Below is a small trained network, with its code and all its weights. Each question gives an input and a class and asks what happens when units are switched off, that is, made to give their printed mean instead of their output.

import numpy as np


def w(rows, s, z=0):
    codes = np.array(rows[::2]) - 128.0
    scale = np.full(codes.shape[1], s)
    scale[-1] = z or s
    return codes * scale


def norm(h):
    return h / np.sqrt((h * h).mean(-1, keepdims=True) + 1e-5)


def f(y):
    return y / 2 * (1 + np.tanh(0.7978845608 * (y + 0.044715 * y**3)))


def log_softmax(a):
    a = a - a.max(-1, keepdims=True)
    return a - np.log(np.exp(a).sum(-1, keepdims=True))


def net(x, mask):
    res = np.array(x, float).reshape(1, 7) / 4 @ E
    u = 0
    for l in range(4):
        y = f(norm(res) @ A[l][:, :-1].T + A[l][:, -1])
        res = res + np.where(mask[u : u + 4], y, B[l][:, -1]) @ B[l][:, :-1]
        u += 4
    return log_softmax(norm(res)[-1] @ U[:, :-1].T + U[:, -1])


A, B = {}, {}
E = w([
[141,21,129,159,49],'x0',
[124,127,129,127,130],'x1',
[125,131,132,126,126],'x2',
[133,131,129,126,122],'x3',
[141,160,170,182,108],'x4',
[87,68,248,97,191],'x5',
[129,129,131,127,124],'x6',
],0.012)
A[0] = w([
[153,197,204,232,88,21],'0.n0',
[137,32,24,14,199,244],'0.n1',
[199,153,32,166,100,2],'0.n2',
[120,150,187,255,131,64],'0.n3',
],0.0097,0.0025)
B[0] = w([
[126,135,103,6,58,180],'0.n0',
[173,183,180,112,23,253],'0.n1',
[72,153,252,230,113,213],'0.n2',
[202,128,134,49,57,172],'0.n3',
],0.012,0.0067)
A[1] = w([
[184,128,37,172,124,2],'1.n0',
[167,160,254,173,90,108],'1.n1',
[132,115,207,182,166,134],'1.n2',
[159,136,44,129,111,36],'1.n3',
],0.011,0.005)
B[1] = w([
[145,114,244,243,120,119],'1.n0',
[22,93,80,74,129,244],'1.n1',
[31,115,119,154,163,156],'1.n2',
[110,57,198,196,69,119],'1.n3',
],0.011)
A[2] = w([
[170,53,168,187,56,22],'2.n0',
[210,68,70,83,120,205],'2.n1',
[87,198,36,137,246,252],'2.n2',
[100,40,123,200,87,206],'2.n3',
],0.012,0.0022)
B[2] = w([
[230,128,145,104,213,186],'2.n0',
[73,151,56,152,134,164],'2.n1',
[167,85,47,95,150,254],'2.n2',
[189,130,8,60,194,239],'2.n3',
],0.011,0.005)
A[3] = w([
[141,141,222,82,71,41],'3.n0',
[79,105,19,94,123,247],'3.n1',
[145,179,27,252,55,12],'3.n2',
[140,220,162,141,188,251],'3.n3',
],0.014,0.0022)
B[3] = w([
[84,124,93,179,67,168],'3.n0',
[101,222,118,151,143,249],'3.n1',
[94,2,167,136,127,174],'3.n2',
[199,63,90,81,139,143],'3.n3',
],0.017,0.014)
U = w([
[55,21,216,148,191,190],'0',
[97,180,94,113,111,212],'1',
[206,134,60,83,184,131],'2',
[82,187,100,121,109,155],'3',
[141,129,150,85,4,106],'4',
[69,196,96,119,119,95],'5',
[95,188,108,133,123,148],'6',
[171,167,178,188,111,2],'7',
],0.014,0.0086)

Each question gives the input, the list of numbers given to net, and the class t.
The units are the neurons (one row each of A and B). Each row of codes is followed by its name. A weight is (code - 128) times the scale printed after its matrix; where a second scale follows, it is the last column's (A, B and U).
mask holds one flag per neuron, layer by layer. A switched-off neuron (its flag False) gives its mean, the last column of its row in B, instead of its output. The means were averaged over made-up inputs and are rounded, as every weight is.
A unit's drop is (log p(t) with every unit on - log p(t) with that unit switched off) / (log p(t) with every unit on - log p(t) with every unit switched off).
The circuit of an input: a set's keep is (log p(t) with only the set's units on - log p(t) with every unit switched off) / (log p(t) with every unit on - log p(t) with every unit switched off). Starting from the 12 units with the biggest drops (on a tie, the unit counted first), units are removed one at a time, each time the one whose removal leaves the highest keep (on an exact tie, the one counted first), for as long as the keep stays at least 0.8.
circuit, biggest first: the units of the circuit, biggest drop first
most important unit: the unit with the biggest drop
k most important neurons: the k neurons with the biggest drops, biggest first
top k neurons in layer l: the k neurons of layer l with the biggest drops, biggest first
input [-4,5,5,-2,7,3,0], class 4: top neuron in layer 1	[1.n1]
input [-7,-4,-7,4,-3,2,-5], class 2: circuit, biggest first	[1.n1; 3.n3]
input [8,4,-7,2,-7,-1,-5], class 2: 3 most important neurons	[2.n0; 2.n3; 1.n1]
input [7,0,-2,-2,4,-5,-5], class 2: 3 most important neurons	[2.n3; 2.n0; 0.n1]
input [-2,-2,4,1,7,2,5], class 4: top 2 neurons in layer 0	[0.n0; 0.n3]
input [-7,8,5,-4,8,-7,0], class 4: circuit, biggest first	[2.n3; 3.n2; 1.n1; 3.n1]
input [-1,4,0,-3,-7,-4,-5], class 4: 3 most important neurons	[0.n1; 3.n1; 2.n3]
input [4,-2,-2,-5,-4,-8,-2], class 0: circuit, biggest first	[3.n2; 0.n2]
input [6,-8,-8,-7,-1,5,1], class 5: circuit, biggest first	[2.n3; 3.n1]
input [-1,-7,6,-2,-8,-6,2], class 4: 2 most important neurons	[0.n1; 3.n1]
input [8,-4,4,-3,0,-7,-3], class 2: circuit, biggest first	[2.n3; 2.n0]
input [0,5,-4,-2,7,-6,4], class 4: circuit, biggest first	[0.n0; 3.n2]
input [8,0,0,4,4,1,-5], class 2: circuit, biggest first	[2.n0; 0.n2]
input [-2,5,-4,4,-7,1,3], class 4: circuit, biggest first	[0.n1]
input [0,-8,-3,-2,-8,-6,0], class 4: circuit, biggest first	[0.n1; 3.n2]
input [6,7,-1,7,-4,-7,7], class 0: circuit, biggest first	[3.n2; 0.n2]
input [6,-6,4,-8,8,5,1], class 1: circuit, biggest first	[2.n3; 3.n2]
input [5,-7,-3,-1,6,7,-8], class 3: 2 most important neurons	[2.n3; 3.n2]
input [7,0,6,-8,1,-8,-6], class 0: 3 most important neurons	[3.n2; 0.n2; 2.n2]
input [-4,7,1,-2,8,-3,4], class 4: most important unit	0.n0
input [5,-6,7,1,7,6,6], class 4: 2 most important neurons	[0.n3; 0.n0]
input [-1,-7,-5,1,-8,-2,-1], class 4: 2 most important neurons	[0.n1; 3.n1]
input [8,-6,4,-8,-4,-8,-2], class 0: 2 most important neurons	[3.n2; 2.n2]
input [8,-6,7,-5,-6,5,-4], class 2: 2 most important neurons	[2.n3; 2.n0]
input [-1,-1,-3,-6,-4,-6,-5], class 0: 3 most important neurons	[3.n2; 0.n1; 0.n0]
